[-26  -7  -2 -36 -22 -31  14  -9  38  -7  23   0  39  -3 -12  10  -1 -20
 -18  -9 -34  -8  18  -9   0   6] => 6
[-18   1  11  -2   1 -21   0  -8 -12  16 -94  -3  29  -7 -11   2 -10  16
  -4 -35  27  12  19   4 -12   4] => 10
[-37 -13   5   8  -1 -17  29  17 -21   3  52  -3   8  -4   1  23  11   2
  25  41  23 -24  24 -13   2   8] => 1
[-44   5  24 -41  -8 -25 -14  -8  63   8  -1   2  22  -4 -15  19   5 -12
  -2 -27  -2   7  10  -4  -2   6] => 9
[-22  -2   5  18  10  27 -23  -8 -28 -16  20   2   4  -7   7 -41 -16  18
   8 -15  19   0 -18  -4  16   7] => 4
[ 24  15  20 -20 -11 -16 -14  -8  55  27 -43   2  -9 -12 -14  10  11  -8
   6 -16  -7  18   0   5 -19  11] => 10
[-23   3  -5  29  17   8  18  11   6  -9  45  -1 -18 -10  14  17   9   5
   1  14  15 -13  10  -4  22 -26] => 0
[ 10 -10  -4   7  -8  -9  19  19 -32  11  38  -2 -16  -3   4  26  14  -7
  12  58  -9 -17   5  -1  -9  10] => 1
[-12   0  11  -9  -3 -24  -4 -12  -5  13 -86  -1  32  -4 -16   8  -8  17
  -2 -41  37  15  28   1 -14   9] => 10
[-17   0   2  14  12  26 -22  -8 -31 -20  27   2   6  -6   8 -39 -21  21
  13 -20  23  -6 -13  -8  18  11] => 4
[-11   8  -6  34   8  34 -28 -10  -4 -29  25   1 -17  -7   3 -23  -8  15
   6  -9  38  -7   7  -3  25   2] => 2
[-19   8  22 -12  -8 -19  -6 -12   2  14 -77  -2  25  -4 -18   9  -4  14
   1 -31  39  15  30   2 -13  11] => 10
[-22   0  14 -44 -15 -28   5  -8  57  -2  19   1  26  -5 -12   7   3 -21
 -15 -23 -22  -3   6  -2  -3   3] => 8
[-26  10  24 -27  -8 -11 -15  -5  37  22 -39   1  10  -7 -16  15   6  -1
   7 -33  12  14  12   0 -15  13] => 10
[-38   5  -4  38  17  14 -12  -9   4 -39  42  -1  -9  -8   2   1  -2  15
  -1  -9  32 -12  21  -7  28 -12] => 1
[-36   7  -7  33   6  35 -29  -7 -16 -25  21   1 -19 -10   2 -31  -9  17
   7 -11  19  -3  -6  -2  19   6] => 3
[-84  -1   5  20   7  15 -17 -19 -12 -40  46  -1  27   2  -7 -26 -17  25
   9 -34  51 -13  24 -14  30  10] => 3
[ 15  10  14 -43 -15 -20  -4  -7  63  12   8   3   4 -11  -9  10   7 -22
  -5 -13 -35   9  -7   1  -8  -1] => 8
[ 13  -9  -7   5  -9  -9  15  18 -24   6  36  -2 -18  -8   4  26  14  -8
  10  55  -8 -16   2  -2  -9  12] => 1
[-16  -6  -3 -32 -23 -33  13  -6  29  -3  23  -1  27  -3 -12   3   1 -22
 -19  -1 -30   0  14  -8  -2  10] => 6
[ 10  12  24 -40  -9 -12 -11  -7  46  17 -30   1   7 -10 -15   9   6  -7
   6 -21  17  15   9   2 -14  12] => 10
[-20   8  30 -31 -12 -22  -9  -8  46  15 -12   1  21  -5 -15  12   6 -10
   3 -31   4   9  17  -4  -8   9] => 9
[  4   5   8 -41 -13 -15  -5  -3  69  13   1   3  -2 -13  -7  19   8 -26
  -8 -10 -40   8 -13   1  -8  -2] => 8
[-43   8  28 -40  -9 -25 -10 -10  51  11 -16   1  29  -5 -20  10   6  -4
   4 -37  14  10  19  -6  -9  13] => 9
[-29  -9   7  -6  14 -12  12  -7 -32   4 -62  -2  49  -5  -2 -15 -22  24
  -8 -42  30  15  10  -2  -4  -7] => 9
[ -3   3  -2  40  19   5   7   1   5 -27  49  -1  -9  -7  17  17   6   7
   0   9  27 -14  16  -4  24 -28] => 0
[-13  -3   6   8  11  17 -18  -6 -24 -18  35   2  16  -7   7 -47 -21  22
  12 -23  22  -1 -16  -9  12  12] => 5
[-23 -15  -8  -3 -20 -27  12   5 -18  -1  22  -4  12  -5  -9  16   8  -6
  -2  40 -12 -22  27 -10 -14  25] => 3
[-48  -1  11  -8   1 -25   6 -11  -8   7 -82  -3  39  -3 -17   6  -9  17
   0 -45  42  13  33  -1 -14   9] => 10
[-26  -5  10 -42 -18 -39  15  -9  45  -9  19   0  36  -2 -15  14  -2 -17
 -18 -15 -26  -5  17  -7   0   6] => 7
[-27  -2   2   6  14  25 -19  -3 -31 -12  20   3  16  -7   9 -46 -20  22
   9 -22  16   1 -23  -4  13   4] => 5
[-26  10  22 -25 -13 -19 -15  -6  47  20 -31   0  20  -5 -20  11   5  -1
   7 -32  24  11  21  -2 -14  16] => 10

[ 16 -14 -10  14 -35  22  -1 -19  43  25  23  64  10 -24 -11  -9  66   2
  13 -17  -1 -82  15   1 -35   3 -32  20 -13 -16 -16 -16 -33  -8] => 3
[  21   -7  -35   -6   12    5    2  -24   26   -4   18  127   20  -20
   -4   16  -36    1    3 -102  -12  -27    7   -9  -84    5   -3   23
  -20   13   -2   19  -22  -15] => 10
[   3   -7  -73  -19   10    1    3   -8    4    6   45   98    6  -44
  -12   -5   13    4   -2 -121   -1   24   16   -6  -10    6  -23   30
   11    9    1   14  -13   17] => 7
[  -3   14   20    6   15  -10    0   -3    1  -24  -34    6   13   51
   11   16 -108   -7   -2   37   -6   16  -32    1  -56   -1   44  -10
  -20   27    8   15   11  -23] => 1
[  1 -13 -59   6 -12  14   3  -4  15  22  37  46  -2 -52 -15 -21  84   8
  -4 -64   8  -7  32  -2  35   5 -45  24  16 -15  -6  -7 -17  27] => 1
[ 12 -14 -65  -3 -14  12   2 -15  25  13  39  96  11 -42 -14 -11  60   5
   2 -77   2 -29  27  -3  -6   5 -42  28   4  -4  -6  -1 -18   9] => 6
[ 21  -1  35  25 -18  11  -8 -16  54   2 -32  42  18  36   5  13 -41  -5
  20  65  -6 -58 -12   2 -66  -1  11   6 -14   7 -10  -4 -23 -41] => 3
[ 30 -12  -5  19 -27  21  -7 -21  62  17  -6  94  18 -11  -8  -1  14  -3
  17  -3   0 -91   8   3 -50   2 -17  23 -29  -3 -14 -13 -40 -23] => 6
[ -8   4 -56 -23  33 -13   6  -8  -6 -21  18  90  11 -13  -3   9 -58  -1
 -22 -95  -4  39   5  -8 -34   5   2  14   4  26  14  23   8  13] => 7
[ 24   3  -6  19  -2   7  -6 -25  47  -4 -26  76  24  45  -6  17 -78  -6
   8   8  -5 -56 -11   0 -80   1  20  11 -37  16  -5  -1 -24 -28] => 7
[  -7   -3  -66  -27   13   -8   10    1  -28   -2   46   37   -9  -58
   -8  -13   29    6  -16 -102    1   58   17   -4   31    4  -31   10
   34    7    8   10    8   30] => 0
[ 18 -20  -8  -2 -20  18   0 -16  15  17  20 127  11 -38 -10   3  58   6
  13 -41 -11 -63  21  -4 -49   4 -32  22 -16 -17 -10  -2 -35 -14] => 5
[ 17   5  20  25 -16  11  -9 -15  42  -3 -39  -3  20  51   4  16 -58  -7
  15  74   2 -60 -17   3 -70  -2  27  -1 -38   9  -7  -5 -17 -23] => 2
[  -9   -1  -54  -22   20  -10    8    0  -18   -3   46   58   -3  -42
   -8   -4   -7    4  -17 -102    0   52    9   -8   15    5  -22   12
   24   12    9   16    4   26] => 3
[ 13 -10 -76  -6   0  17   3 -15  32   6  36 117  16 -43 -12   1   2   4
  -6 -93   7 -26  26  -5 -43   6 -28  35  -1   9  -3   5 -14   5] => 9
[   9   18   12   17    8   -8   -7  -16   23  -19  -31   -2   17   46
    8   17 -101   -6   -4   33   -1  -22  -19    2  -34   -1   41   -6
  -21   23    5    6   13  -20] => 2
[-17   8 -39 -26  37 -23   6   4 -35 -25  17  39   0   5   2   8 -68   1
 -20 -88  -2  68  -9  -7  -5   3  14  -6  22  25  15  23  31  16] => 2
[-12  14 -27 -12  32 -24   4   2  -8 -25   4 -19   6  20   3   8 -85  -5
 -16 -46   5  75 -17  -2  21   1  16  -4  11  24  14  19  28  12] => 1
[  -6   -3  -66  -36   23  -15    8   -1  -26   -5   43   75    2  -40
   -5    1  -14    3  -14 -116   -4   63   13   -8    3    5  -16   16
   23   10   10   17    2   22] => 4
[  -6  -11  -39  -31   18   -1   10   -2  -28    1   48   82   -4  -60
   -8   -4   25    6  -12 -102   -7   36   16   -8   12    5  -33   16
   22    1    8   12    2   18] => 3
[  -2   -4  -71  -32   13   -1    7  -10  -12   -5   39   89    4  -71
  -10  -10    5    5  -14 -109    1   40   18   -4   -6    6  -34   20
   20   11    5   11    1   19] => 5
[ -7 -11 -49 -21  10  -2   7   2 -20  14  49  59  -4 -36 -12 -11  49   6
 -11 -94   3  33  21  -5  25   5 -38  15  28  -4   5   8  -2  27] => 2
[ 24 -10  17  27 -33  23  -7 -14  55  21  -8  44  14   8  -5  -3  39   0
  17  36   0 -93   9   4 -34   0  -9   6 -33 -16 -15 -15 -44 -17] => 2
[-12  11 -64  -6  26 -17   5  -3   1 -24   4  -9   5  -4  -1   3 -75  -1
 -22 -63   7  50  -8   0  22   4  17   5  14  30  12  13  23  25] => 3
[ 21   5  17  25 -14   7  -6 -13  51  -9 -35  61  25  42   3  20 -74  -7
  12  29  -8 -55 -20  -1 -83   0  23   3 -38  15  -4   1 -23 -41] => 5
[ 24  -1  29  24 -17  11  -7 -16  48  -2 -27  62  20  34   1  13 -22  -5
  26  45  -7 -70 -12   2 -77   0  21   6 -36   6 -10  -6 -25 -33] => 4
[-13   7 -55 -20  29 -20   5   1 -16 -19  14   9   2 -24  -3   5 -57  -1
 -21 -60   4  74  -5  -4   7   4   5   6  19  24  12  19  25  20] => 3
[-22   4  -3 -40  33 -24  11  10 -77 -22  24  81  -8 -23   3  13 -47   2
 -20 -60 -16 119  -5 -12  -6   0   3 -11  15  13  21  26  23   6] => 0
[ 23   3  -2  36 -12  21  -5 -19  59   1 -30  10  23  40  -1  11 -70  -7
  10  27   2 -67 -15   4 -52   2  20  10 -33  13  -9  -3 -24 -21] => 5
[   7   13   25    0   15   -8   -3   -5   -1  -26  -38   15   16   49
    8   26 -101   -7    1   34  -10    0  -28   -2  -69    0   41   -9
  -28   21    7   15    5  -24] => 3
